[[129 132 119 110 134 115 119 143 124 125 121 135 118 126]
 [123 135 122 117 111 135 122 120 133 133 136 134 119 120]
 [116 122 136 120 133 118 125 136 113 127 129 128 126 129]
 [127 134 122 116 127 117 114 140 123 119 119 134 116 123]
 [130 125 126 138 120 123 134 126 129 135 119 142 133 123]
 [134 131 130 133 100 123 123 131 135 126 122 146 139 120]
 [136 144 134 137 130 120 122 146 116 127 116 122 120 132]
 [125 130 122 120 142 106 112 127 105 118 120 126 114 116]
 [132 143 125 123 132 116 109 132 124 110 112 136 108 124]]	143

[[126 129 127 129 121 130 133 119 153 127 117 124 131 131]
 [104 131 111 121 138 113 130 134 116 107 115 125 120 120]
 [131 129 126 122 122 131 126 124 142 119 124 114 139 125]
 [133 138 126 133 129 133 125 126 142 119 121 126 136 119]
 [126 120 134 128 131 131 123 118 110 133 129 119 128 131]
 [137 130 138 136 119 118 132 121 136 135 121 132 131 123]
 [122 135 131 135 123 130 139 120 129 133 118 136 114 121]
 [128 123 128 131 135 125 133 119 120 128 120 121 131 134]
 [139 121 141 111 122 131 118 140 135 127 129 129 137 127]
 [112 138 128 123 131 131 126 133 151 110 125 129 128 134]]	138

[[111 134 130 133 146 116 132 120 123 131 146 143 130 141 124 118]
 [112 133 130 133 145 116 132 121 123 130 146 144 130 141 125 117]
 [120 122 146 133 126 121 126 153 132 127 129 137 136 129 152 127]
 [122 119 148 133 123 127 128 153 132 126 127 137 137 126 149 127]
 [113 136 126 132 151 117 135 114 126 131 145 135 126 141 122 128]
 [117 131 132 131 133 109 119 143 127 129 137 142 133 136 148 115]
 [143 123 126 124 116 143 130 128 134 126 112 109 124 116 126 145]
 [124 140 112 126 147 118 130 106 128 132 137 123 120 138 117 134]
 [117 129 136 131 132 111 120 148 130 128 134 139 134 134 152 120]
 [113 133 130 132 141 113 127 127 122 130 145 146 132 140 130 111]
 [123 140 113 126 147 118 130 107 128 131 138 123 120 138 118 134]
 [129 140 108 124 141 122 128 104 127 131 133 120 119 135 113 131]]	140

[[130 116 115 107 126 119 135 121 124 115 127 133 138 131]
 [122 127 123 114 126 105 137 121 138 123 124 131 131 142]
 [137 138 125 144 105 125 125 141 124 129 129 131 119 125]
 [124 132 130 129 135 111 137 126 116 123 112 136 138 116]
 [135 135 120 114 114 131 130 139 141 119 114 125 115 131]
 [130 119 117 114 126 116 137 124 116 115 122 137 141 122]
 [127 143 123 140 124 128 143 139 122 132 124 139 112 119]
 [130 116 113 111 124 119 135 121 124 115 132 134 138 131]
 [124 130 127 129 117  99 130 124 136 127 132 132 135 142]
 [122 130 118 125 121 111 141 124 138 129 139 137 122 142]]	130

[[131 132 129 129 131 129 130 129 128 128 133 131 131 130 131 130]
 [131 130 128 140 145 133 132 130 130 128 136 137 134 133 152 129]
 [132 135 130 128 129 129 131 131 128 128 129 130 129 129 129 132]
 [135 133 129 133 139 131 131 130 129 128 132 133 131 133 139 130]
 [134 133 128 137 141 133 131 132 129 128 130 135 129 132 146 129]
 [132 133 129 133 136 131 131 131 129 128 135 134 133 131 139 130]
 [134 131 129 133 139 131 130 130 129 128 134 134 132 132 139 129]
 [137 138 131 131 135 131 132 133 129 128 138 136 135 131 135 132]]	138
---
[[128 113 127 137 131 130 119 126 128 120]
 [121 122 127 126 121 124 130 117 125 141]
 [128 128 128 128 128 129 128 128 128 128]
 [126 122 131 140 124 142 129 127 131 135]
 [127 128 123 130 130 131 128 129 132 126]
 [129 131 126 120 131 119 127 128 126 123]
 [126 123 131 139 124 141 128 127 130 134]
 [128 128 133 126 126 125 128 126 123 130]
 [128 155 130 113 123 124 143 131 128 142]
 [127 128 128 128 128 128 128 128 128 128]
 [127 127 126 126 126 126 128 127 127 131]
 [124 124 127 127 123 126 129 121 126 136]]: 120

[[140 135 131 127 128 147 127 119 118 128 127 116 128]
 [133 132 117 135 128 116 119 127 127 122 135 136 138]
 [143 138 123 133 126 137 121 119 118 124 133 123 135]
 [137 134 121 133 130 128 121 123 123 124 133 129 135]
 [107 114 129 125 129 104 133 143 144 130 125 142 122]
 [139 136 115 138 129 121 116 122 123 121 138 134 141]
 [128 128 134 124 125 137 132 127 126 131 124 122 123]
 [134 132 128 128 127 136 127 124 123 128 128 123 129]
 [116 121 124 129 125 107 128 137 138 127 129 141 128]
 [121 123 134 123 130 129 134 132 132 131 123 127 122]
 [127 128 125 130 128 121 126 129 130 127 130 132 130]
 [132 131 123 132 125 126 124 126 126 125 132 130 133]]: 128

[[113 127 130 123 128 133 121 118 137 136 135 121 139 124 131]
 [132 117 128 134 124 126 122 114 104 131 128 128 124 117 125]
 [124 131 126 125 124 127 131 136 121 123 123 125 123 126 127]
 [133 132 132 132 126 133 125 127 148 131 121 127 126 143 116]
 [134 136 123 126 128 133 126 119 142 139 134 124 124 132 125]]: 131

[[137 128 127 134 129 125 134 131 126 127 133 136 132 136]
 [129 125 129 109 127 130 133 123 133 133 138 126 135 128]
 [128 136 129 128 129 124 133 124 129 134 132 126 131 129]
 [130 128 131 123 123 122 137 130 140 124 129 126 139 120]
 [136 127 133 129 132 121 127 130 125 133 126 126 135 136]
 [124 135 134 127 123 133 136 129 127 126 130 120 128 130]
 [130 139 126 128 139 137 123 129 114 125 153 123 120 133]
 [122 128 124 123 125 130 122 128 124 132 126 124 134 121]
 [124 127 129 126 123 127 125 124 122 128 123 124 133 132]
 [132 118 124 122 130 127 130 130 130 122 128 124 132 136]
 [125 119 134 124 134 131 132 121 123 126 129 137 133 123]
 [132 125 124 130 124 130 123 127 128 122 126 128 121 124]]: 136

[[137 136 136 127 132 115 134 127 127 128 109]
 [149 121 132 116 127 107 126 138 128 130 123]
 [133 127 126 126 137 109 131 141 127 122 112]
 [131 118 131 125 137 104 120 138 119 128 118]
 [139 119 126 117 128 104 134 138 124 134 123]
 [147 117 131 111 120 113 129 135 123 133 120]
 [137 124 135 125 129 112 117 135 116 134 115]
 [137 127 138 122 128 122 133 119 117 127 106]
 [139 125 120 122 134 124 135 116 111 137 105]
 [143 131 126 125 137 108 136 136 119 131 122]
 [129 139 132 130 134 108 129 126 138 138 105]
 [140 129 131 124 129 125 126 131 114 124 105]]: 109

[[116 122 123 125 134 105 115 127 132 134 125 123 135 129 127 140]
 [122 133 125 145 132 105 117 121 128 124  99 138 128 122 123 132]
 [116 120 126 119 134 103 114 127 135 135 124 127 134 131 130 139]
 [119 127 127 134 134 108 119 124 128 134 111 134 132 124 124 135]
 [119 126 124 125 134 107 116 123 133 132 119 128 131 130 129 133]
 [119 121 123 126 134 106 116 128 136 133 117 125 133 131 125 140]
 [117 122 124 123 132 107 116 126 133 132 118 126 135 129 124 138]
 [119 122 120 122 137 102 114 131 135 137 126 125 134 129 129 142]
 [121 121 123 121 136 108 115 130 134 135 123 125 134 127 130 136]]: 140

[[133 127 133 126 116 133]
 [145 141 116 152 119 112]
 [118 130 117 134 128 116]
 [123 137 133 147 134 134]
 [116 135 126 141 104 124]
 [140 136 125 142 114 121]
 [135 126 128 118 152 128]]: 133

[[135 126 134 116 124 133 134 134 114 132 129 116 131 123 115]
 [140 133 141 124 126 125 139 137 124 131 128 124 127 124 124]
 [119 129 119 126 127 130 120 120 125 123 131 126 131 127 125]
 [119 125 118 129 129 131 119 119 129 119 131 128 131 124 129]
 [124 126 122 136 131 139 124 123 136 123 134 134 137 128 136]
 [127 127 128 131 129 122 127 129 131 130 123 132 122 132 132]
 [132 131 134 136 131 120 132 130 137 127 123 136 121 128 137]
 [106 128 108 135 131 118 107 110 136 118 122 135 120 133 136]
 [119 127 117 132 132 135 120 121 133 124 133 133 134 132 133]
 [148 131 147 122 128 132 147 146 121 139 133 122 133 127 121]
 [142 127 141 131 131 121 141 140 131 135 122 131 121 129 131]]: 115
